The same points and some others measured another way (B), then each row and its match in B:
B:
0: [-114 -106  291  -14   48   40  -61   75   90  166   32  -20   10  248
  259 -301  247 -155  -54   63  138  173  -71 -106 -267]
1: [ 115  495 -123   -3  282  -79   96  -10 -465 -234  -76  -79  -25  -40
 -104  226 -339   67  -26  101 -269  -28   61   53  386]
2: [ -31   54   88 -174  238  113 -122   95  180  231   79   68  265  116
  177 -163   78 -154 -174   -4  229  196 -132  151 -124]
3: [ -40  189  -23  169 -142 -133  166 -123 -283 -154  -24 -281 -118   59
 -260   93    7  331  175 -208 -128 -192  287   77  277]
4: [-126  141  134  542  344 -158   43   75 -156  -44   65  -43  -69 -176
 -200   -4  137  132 -158 -162 -310  324 -173  -80   71]
5: [  85 -112  -24 -376 -233  -18 -220   94  123  410    9 -112   11  471
  391 -267  157   39  263  121  299 -137   20   28   30]
6: [ -66 -104  211  255 -233 -133  194   15  -72  -69   11 -129  218   88
 -112  -82  294  165 -200 -217   87   13  239   67  154]
7: [ -53  -44   30 -179   -1  -64 -334  158  123  285  -59 -183 -135  205
  227  -99   39   -2   69   44  162 -207 -239   30 -466]
8: [ -26   54   33 -192  249   81 -212  125  191  292   66   33  168  131
  206 -155   45 -131  -95   23  206  145 -214  128 -202]
9: [  82  299 -143   18 -164 -279    8   27 -475 -237 -216 -346 -217   41
 -156  305 -273  291   93    5 -198 -513  139   60  134]
10: [  30 -163  149 -267   55    7 -304  281  268  389  -11   81  282  271
  449 -255  171 -240 -265  159  354   79 -283   55 -340]
11: [ -43 -159 -100 -208 -111  -18 -313  136  396  467   65 -136  219  163
   71 -107  195  174   10 -249  412 -159 -139  323 -246]
12: [-131   44  388  386  -60 -171  264   53 -324 -424 -131 -142   98  -83
 -158   65  103  -42 -484  -68 -114  -43  156  -68 -178]
13: [  70  104 -201 -315  301   66 -371  166  282  487   98   54  227  120
  203  -88  -32  -17    3  -16  251  110 -326  268  -29]
14: [-115  -74    5  311  -31 -242 -207  134   56  223   11 -242 -188   21
  -97  -25  213  314   80 -225  -67  -88 -198   10 -190]
15: [ -56 -110  -34 -303   53   85 -357  106  396  552  103  -61   82  286
  265 -264  190    8  169  -78  367   18 -213  168 -286]
16: [  76  273 -264  146  -76 -260    1   -5 -296  -62  -60 -294  -69  -49
 -312  281 -148  468  143 -226 -168 -308  124  205  404]
17: [ 166  234 -113   81  -94 -186  208   33 -316 -184  -52  -77  356  -29
 -208  212  -83  249 -228 -126  -21  -95  270  251  641]
18: [-192 -101  246  211  311   55 -100  151  319  207  140   84  332  -88
    2 -181  290 -120 -426 -221  190  378 -264  150 -357]
19: [  42  -63  139 -247  -64    1 -108  190  117  116  -68   10  408  169
  236  -70   67 -175 -390   56  363  -87  -37  190 -222]
20: [-108   41  149  210 -289 -187  160  -22 -224 -289 -129 -334   22  -16
 -280  160   55  235 -178 -256    8 -376  267  131 -143]
21: [-124  357  117  222  -29 -150  220 -126 -514 -501 -173 -365 -281  -86
 -341  268 -221  181   -8 -113 -292 -365  263   -5 -112]
22: [  79   55  -73 -226  191    6 -255  182  145  340   34   55  241  151
  238 -100   12  -60 -109   60  212   96 -226  165    2]
23: [   6   80  -26 -340  -47   41 -166    4   31  217  -12 -162  -71  312
  202 -122  -22   14  228   54  186 -186   21   80 -131]
24: [  30  -21 -227  -82  -17 -105 -316  119  233  463   83 -145   59  132
   17  -48  123  306  191 -215  180  -96 -163  242   66]
25: [-118  327  119  398  224 -196  131   27 -408 -431 -139 -211 -102 -284
 -351  310 -187  110 -316 -134 -330 -134  -17   35 -157]
26: [ -99   66  101  205 -205 -119  192  -84 -175 -179  -30 -268   15   35
 -269   60  114  267  -14 -274   -9 -185  297  119   79]
27: [ -58  141  -22  176  -45 -125   54  -57 -167  -18   14 -236 -106   42
 -204   41   54  300  156 -207  -94 -100  134   73  172]
28: [ -21 -254  157  134 -103 -104  -56  225  268  213   52   33  539   32
   41 -120  364   45 -494 -224  336  127  -65  239  -43]
29: [  -5  117 -191  323 -100 -267   11   12 -127   31   15 -272    3  -92
 -383  188   67  521   83 -379 -109 -171   84  223  341]
30: [ 102  415    7  -49  138  -57  187  -28 -472 -327 -111  -82   71   26
  -65  180 -282  -17 -134  125 -167  -80  193   50  337]
31: [ -86  240   62  280  -49 -184  159  -83 -394 -294  -90 -313 -243  -34
 -291  169  -70  268   63 -147 -258 -229  195  -17   54]
32: [ -80  350   20  244  351  -28  135  -31 -216 -232   16  -71  123 -244
 -330  192 -137   93 -256 -210 -175  108   16  180   98]
33: [ -22   25    7  -62  -52 -112 -190   88  -19  188  -46 -192 -137  199
  122  -67   48  107  136    8   49 -171  -89    2 -157]
34: [  66   36  -83  214 -338 -345   50   78 -256  -99 -121 -297   36   30
 -223  200   49  426  -47 -202  -46 -372  189  141  283]
35: [  30  -23  240 -170  -94   71  127   -1  -66   70   35   30  176  372
  302 -307  190 -158  -12  152  181  159  211  -73  184]
36: [  26  -37  -10 -156  218   32 -261  209  299  403   87  100  362   99
  208 -150  124  -85 -225  -35  296  197 -271  225  -91]
37: [ -54  283  134   73  281   37  101  -46 -247 -106   22  -38  -89   61
    9  -63  -64  -69   15   67 -179  188   35  -82   88]
38: [-149  298  360   34  122  113  344 -163 -385 -473  -73 -115  -16   52
  -78   -1 -110 -206 -194   53 -102   11  315  -60 -145]
39: [-101  -28   76   32   37  -67 -183   92   87  201   10 -153  -73  118
   68 -104  133   78   29  -85   80  -46 -139   31 -274]
40: [-162  111  158  181   60  -59   14  -72 -170   -4    9 -232 -368  138
  -23 -125   94  112  257  -44 -180    5   36 -170 -138]
41: [  88   -9  -23 -177   50  -25 -152  182  153  261   24   48  384  133
  177  -79   81  -27 -234   -7  278   56 -109  221   64]
42: [ -96  163  142  197   87  -28  171  -71 -181 -140   30 -116   35    7
 -164  -19   71   93  -66 -150  -77   96  155   42  116]
43: [  44  376   66  127  138 -105  232  -10 -469 -398 -115  -97  104  -92
 -176  228 -235   16 -264   34 -202  -67  178   56  258]
44: [-123  221   -6  330   44 -199   73   -1 -227 -253  -83 -293  -35 -240
 -433  299  -82  304 -175 -329 -157 -247   51  198 -103]
45: [  35   49 -247 -212  161    5 -370  109  277  554  126  -66   33  177
  131 -124   67  188  272 -118  189   38 -252  210   55]
46: [-126  -88  102    7  -66 -101 -236  113  108  206  -37 -222 -133  148
   85  -85  143   85   42  -89  113 -189 -150   24 -452]
47: [  44 -222  -43  -79   56  -17 -275  234  440  584  161  109  444  171
  226 -263  355   57 -161 -142  385  268 -237  244   97]
48: [ -52   83  192 -163  209   57 -126  136    9   57  -58    5  112  117
  229  -95  -32 -273 -264  146  136   42 -166   22 -385]
49: [   6  427 -253  -44   67  -38   83 -154 -247 -157  -14 -272   -7  -80
 -386  298 -275  346  155 -282  -83 -284  229  332  288]
50: [-111   23  204 -199  297  219 -112   21  221  287  135   82  119  224
  281 -336  158 -265  -16   50  220  336 -136   10 -242]
51: [  63  -11 -102 -188   56  -25 -238  155  194  372   56  -13  232  167
  164 -100   88   65  -35  -46  251   22 -147  210   45]
52: [  45  263 -164   13 -158 -116  149 -113 -258 -151  -40 -269   76   23
 -304  210 -111  367  109 -249  -21 -300  333  271  395]
53: [-152 -253  -94   91   65  -51 -419  171  577  639  186 -109  145   37
  -32 -177  377  272   31 -425  327   81 -351  297 -328]
54: [  68  572 -143  147  415 -134   87   22 -488 -332 -106  -98    6 -255
 -285  380 -427  100 -201   -3 -352  -50  -42  137  273]
55: [-153  251  252  241  225   36  269  -87 -243 -336    3  -68  103 -119
 -231   45  -16  -52 -281 -144 -126  148  168   54  -25]
56: [-114  184   70  297  -97  -82  312 -173 -244 -269   28 -246   60  -68
 -410  105   81  323   -9 -362  -95  -70  380  164  287]
57: [   5  342 -127   17   44 -145  -21  -41 -354 -128 -102 -292 -270   35
 -160  202 -230  240  213  -38 -219 -298   69   43   95]
58: [ -76  323  -18  217  229  -15  175 -108 -194 -189   55 -124   97 -164
 -361  151  -70  192  -88 -281 -141   71  139  204  230]
59: [ -31  119  213  284 -161 -137  361  -59 -358 -373  -67 -147  178    2
 -225   76   88  130 -255 -142  -81  -48  371   48  288]
60: [  89  132 -130 -580  209  244 -263   -6  221  548  155   58   45  457
  446 -350   -1 -126  416  181  288  188  -86   88  148]
61: [-197   12  353   66  178  172  141  -47   99  -36   92    9  208   66
   15 -220  207 -193 -251 -121  157  275   77   61 -268]
62: [  78 -123 -140 -176 -119  -68 -237  169  290  439   70  -52  355  181
  105  -94  193  181  -50 -172  368  -55  -77  319  118]
63: [-100  -97  145   59  159   10 -124  186  293  176   55   36  440  -68
   -6  -63  198  -74 -486 -212  293  148 -198  273 -325]
64: [   1  121 -115  -61  -89  -47   -4  -45  -32   91   29 -193   62  107
 -131   42   22  267  142 -214  101 -155  164  225  202]
65: [-212  227  213  295  -47  -59  294 -187 -351 -421  -57 -324 -191  -55
 -371  125  -13  183   -8 -245 -190 -187  328   14 -105]
66: [-133 -104  132 -296   58   44 -397  173  273  337  -45 -142  -79  231
  316 -175   68 -170  -16   57  297 -181 -310   46 -790]
67: [ -65  196  -62  240  -63 -165  108  -66 -217 -147  -18 -276  -45  -75
 -362  180   -7  371   42 -306 -123 -195  181  172  186]
68: [  91   90   99 -394   89  -22 -228  243  -57   74 -167   -1  162  219
  396  -21 -170 -310 -304  324  214 -177 -201   42 -368]
69: [-123  330  150  224  258  -16  192  -91 -326 -296  -18 -131 -107  -91
 -209   87  -98   21  -85  -75 -246   72  107  -20    9]
70: [ -99   69  385 -131   43   57   48   33 -201 -157 -119  -81 -100  258
  292 -179    1 -328 -143  263   37  -31   46 -199 -429]
71: [-130  324  180  237  339   36  220  -95 -265 -275   28  -57   18 -124
 -218   53  -66  -24 -172 -104 -199  202   90   24   48]

[ -90 -116 -174  -64  210  244  241  -49  -30  -15   -5  172  137  -91
 -153 -211 -174 -241   76  185  -60  224  242 -264   64  276 -258  185
  228  -64  348 -106  126]
57
[ 177 -120  -30  318  130   11  263   15  224  -35 -219  215 -119 -144
 -287 -327 -113 -113  -82   44  156  119   44  -63  118  128 -130  -50
   23  129  144  -27  182]
14
[ 101  -95  -32  124   61   -6  163   -5  197   44 -131  153  -49  -16
 -128 -189  -53  -29   -9   41  122  125   96  -61   27  102 -101   21
  -11   52  126  -72  104]
39
[ 194  -34 -163   38 -414 -135  -30    5   34  223   60   48  108   26
 -229   87 -108  247  -74  326  134  149  211   91 -249  129 -115   83
  110 -349   23 -254  335]
12
[-165  104  127 -390 -249 -310 -220 -139    6  383  -38 -365 -193  583
  497   99  361  285  263 -450 -184 -210   56   96 -101 -317  332  -31
 -366 -420 -214   81 -512]
35
[ -63  -28   61   67  157   91   89 -150  136 -150   -3  142  -19  -81
  -57   32  -38   32   53   34   83  200   74  -73    8  126  -89   24
   10   44   97 -122  -15]
69
[-152  102   -4  -93  -58   28  -21 -319  -89 -123   47  -98   25  -32
 -140  150  -11   77  170   23 -158  152  220 -129  -96  154   31   65
   66 -406 -128  -57  -50]
43
[  76  133  248   24 -142 -221 -132 -330  128  -18 -169  147 -147   91
  -95  152  148  363   -7 -293  209   81 -140  133 -191 -195  191 -214
 -377    6 -316  -68  -30]
63
[  76  -22   34 -250  -18 -118   30 -151  118  300 -261  223  -19  264
   21 -212   97   64   81 -266  139   61   15  -91 -132 -141   53  -13
 -328  120  -11  -22   34]
65
[-204    6    9  219  337  370  181 -292   -5 -570  169  181  115 -469
 -335  197 -241  -95   61  321  -26  420  188 -226   63  443 -254  108
  354  -69  171 -199  100]
54
[-164  110  170  -56   81   11  -44 -327  -13 -154  -22   25  -77   28
   15  156   93  147  116 -208  -20  112  -20  -30  -44  -27   96  -82
 -137 -125 -103  -42 -191]
71
[-180  -33  -21 -107   95  162   30  -97   42  -99  203   41  103  -11
   95  202  -59   72  122  194  -12  242  196  -88  -50  197 -150  171
  144 -134  213 -215  -65]
30
[-163    4   74  189  249  173  127 -183   24 -329   53   37  -64 -193
 -109   57  -69  -45   52   33  -52  178   64  -87  136  187  -92  -15
  146  -94  118  -63 -108]
13
[  11  -65   40  244  112   20  133   -7  200 -122  -22   37 -121  -85
  -55  -54  -39   13    1   58   63  113   72    1  104  120  -79   -6
   58  -18  111  -72  -46]
51
[-101   78  266  -64   88  -96  -86 -252  193  -74  -66   64 -161  151
  201  165  190  249  114 -307  116   80  -87   41  -54 -151  153 -103
 -321   97 -129  -55 -276]
2
[  51 -123  -15  206   34   42  111  118  182    9   76  117  -32  -33
   19   -3  -75   80  -83  194  166  138   48   89   48  110 -179   24
  115   26  289 -198   44]
42
[ -58  -92 -156   89  138  195  235  -33 -118  -38  -16  105   64 -131
 -223 -222 -172 -205   -8  154  -84  140  163 -156  116  232 -221   67
  262 -182  308  -65  122]
16
[ -96  -22   53   11   71   78   26  -84   59  -63   97  107   10   -4
   62  127  -17  121   17   59   82  168   40   13  -22   72  -96   18
   37  -37  169 -181  -59]
8
[ -45   62  118  234   16  -32   23 -189   94 -229   -7  -53 -153 -107
 -120  113   18  131   29  -36    3  100   35   42   39   79   44  -93
    2 -191 -110  -37 -105]
36
[  17  -86  -68   16   75   26  167  -11   63  110 -122   80  -34   51
  -65 -253  -33 -100   35  -25   -3   69  117  -98   67   70  -89   35
   17  -60  172  -17   20]
52
[ 123  -66    2   53 -202 -163  -11   75  206  220   -6   24  -69  172
   74   16   42  232  -30   57  164   52   65  137  -90  -38  -20   11
  -78  -93   61 -154   25]
59
[ -51  -35   42 -124   89  -14   74  -89    9  166 -141  106  -61  199
  110 -181   79   -2   48 -234   23    8  -22  -42   27 -104   11  -51
 -162   -1  142   -5 -123]
27
[-112   64 -136 -197 -236   26  -53 -213 -224   68  144  -79  161   37
 -133  181  -67  126  108  178 -144  155  263  -79 -194  158  -61  129
  161 -542   -2 -159   92]
48
[  15 -131 -193   16   54   54  216   70   92  127  -54  -28   11   24
  -89 -274  -99 -194   99  160  -96   92  308 -186   77  226 -159  175
  178 -198  228  -25   58]
23
[ -76   -4  169  156  228  159   59 -202  134 -314   57  302   -5 -187
  -75  184  -59  144  -43   47  226  291  -85   16  -11   95 -121  -65
  -12  221  137 -215   11]
32
[-366  190  135 -701  115   50 -109 -551 -434  205 -199   98   62  403
  193  -59  230   16  270 -672 -224  -23  -87 -221 -126 -295  217 -102
 -400 -191  -89  114 -326]
49
[ -14   10  -30 -390   35   -6   56 -283   15  212 -236  230   93  187
  -91 -188   36  -30  179 -206   28  153  144 -260 -179  -15   17   84
 -240   28  -34  -27   89]
21
[  -1  -16   26 -205  -81  -86  -39 -106  199  165  -14   69   14  195
  118   71   72  172  142  -16  104  152  153  -50 -169    6    9  114
 -162  -24   -6 -153  -29]
38
[  80   33   34  348 -204  -49  -10  -91  -30 -129   87   42  -55 -165
 -249  184  -89  258 -166  182  129  123  -30  221  -55   79  -70 -140
  131 -282    7 -193  145]
18
[  36   26  203  -61  -31 -181  -83 -150  358   54  -89   77 -139  190
  167  128  169  292  111 -180  206  110    4   49 -135 -108  124  -22
 -335  135 -159 -107 -148]
10
[-161   91  216   79  108   48  -42 -270  -69 -212   30   89 -101  -29
   25  191   69  195  -10 -196   51   96 -152   91   23  -71   52 -183
 -102  -73   -8  -83 -193]
4
